Below is a small trained network, with its code and all its weights. Each question gives an input and a class and asks what happens when units are switched off, that is, made to give their printed mean instead of their output.

import numpy as np


def w(rows, s, z=0):
    codes = np.array(rows[::2]) - 128.0
    scale = np.full(codes.shape[1], s)
    scale[-1] = z or s
    return codes * scale


def norm(h):
    return h / np.sqrt((h * h).mean(-1, keepdims=True) + 1e-5)


def f(y):
    return y / 2 * (1 + np.tanh(0.7978845608 * (y + 0.044715 * y**3)))


def log_softmax(a):
    a = a - a.max(-1, keepdims=True)
    return a - np.log(np.exp(a).sum(-1, keepdims=True))


def net(x, mask):
    res = np.array(x, float).reshape(1, 2) / 4 @ E
    u = 0
    for l in range(2):
        y = f(norm(res) @ A[l][:, :-1].T + A[l][:, -1])
        res = res + np.where(mask[u : u + 4], y, B[l][:, -1]) @ B[l][:, :-1]
        u += 4
    return log_softmax(norm(res)[-1] @ U[:, :-1].T + U[:, -1])


A, B = {}, {}
E = w([
[46,83,126,158,105,213,63],'x0',
[1,233,47,72,148,149,215],'x1',
],0.0077)
A[0] = w([
[211,118,215,226,254,74,134,29],'0.n0',
[221,108,234,240,128,97,147,55],'0.n1',
[95,36,162,129,64,204,81,2],'0.n2',
[211,192,154,61,224,79,235,135],'0.n3',
],0.0056,0.0014)
B[0] = w([
[166,144,143,64,74,178,57,218],'0.n0',
[187,150,99,25,34,107,85,238],'0.n1',
[50,197,205,182,135,97,195,186],'0.n2',
[34,180,93,254,222,121,178,254],'0.n3',
],0.0082,0.0056)
A[1] = w([
[180,83,135,2,38,156,102,3],'1.n0',
[151,199,132,153,101,104,163,103],'1.n1',
[96,145,44,70,82,197,123,131],'1.n2',
[39,185,119,83,151,127,127,137],'1.n3',
],0.0084,0.0031)
B[1] = w([
[145,82,192,172,13,67,34,232],'1.n0',
[218,108,77,145,39,187,142,164],'1.n1',
[254,36,189,128,145,168,121,189],'1.n2',
[174,95,157,107,147,112,124,254],'1.n3',
],0.0092,0.0064)
U = w([
[55,132,76,114,141,122,119,33],'0',
[117,161,50,152,178,100,201,252],'1',
[164,67,162,66,185,180,155,178],'2',
[113,111,87,76,137,79,123,4],'3',
[203,203,39,118,94,115,138,12],'4',
[3,116,184,161,126,148,124,127],'5',
[179,108,144,116,71,61,70,240],'6',
],0.016,0.0043)

Each question gives the input, the list of numbers given to net, and the class t.
The units are the neurons (one row each of A and B). Each row of codes is followed by its name. A weight is (code - 128) times the scale printed after its matrix; where a second scale follows, it is the last column's (A, B and U).
mask holds one flag per neuron, layer by layer. A switched-off neuron (its flag False) gives its mean, the last column of its row in B, instead of its output. The means were averaged over made-up inputs and are rounded, as every weight is.
A unit's drop is (log p(t) with every unit on - log p(t) with that unit switched off) / (log p(t) with every unit on - log p(t) with every unit switched off).
The circuit of an input: a set's keep is (log p(t) with only the set's units on - log p(t) with every unit switched off) / (log p(t) with every unit on - log p(t) with every unit switched off). Starting from all 8 units, units are removed one at a time, each time the one whose removal leaves the highest keep (on an exact tie, the one counted first), for as long as the keep stays at least 0.8.
units of the circuit, in order: the units of the circuit, biggest drop first
unit that matters most: the unit with the biggest drop
k most important neurons: the k neurons with the biggest drops, biggest first
k most important neurons of layer l: the k neurons of layer l with the biggest drops, biggest first
drop of u: that unit's drop, to one decimal
input [5,3], class 2: unit that matters most : 0.n3
input [2,1], class 2: units of the circuit, in order : [0.n3; 1.n0; 0.n1]
input [-6,-1], class 4: 2 most important neurons of layer 0 : [0.n3; 0.n0]
input [7,-5], class 5: units of the circuit, in order : [0.n2; 1.n0]
input [0,1], class 2: 2 most important neurons of layer 1 : [1.n0; 1.n3]
input [4,1], class 5: 2 most important neurons : [0.n1; 0.n2]
input [1,2], class 2: 2 most important neurons : [0.n1; 0.n0]
input [6,3], class 2: 2 most important neurons : [0.n3; 1.n2]
input [-3,-1], class 4: 2 most important neurons : [0.n3; 1.n0]
input [-5,-1], class 4: 3 most important neurons of layer 0 : [0.n3; 0.n0; 0.n1]
input [-4,1], class 1: drop of 0.n3 : 0.2
input [-5,0], class 1: drop of 0.n3 : 0.7
input [6,7], class 2: drop of 1.n2 : 0.2
input [-8,2], class 1: units of the circuit, in order : [0.n3]
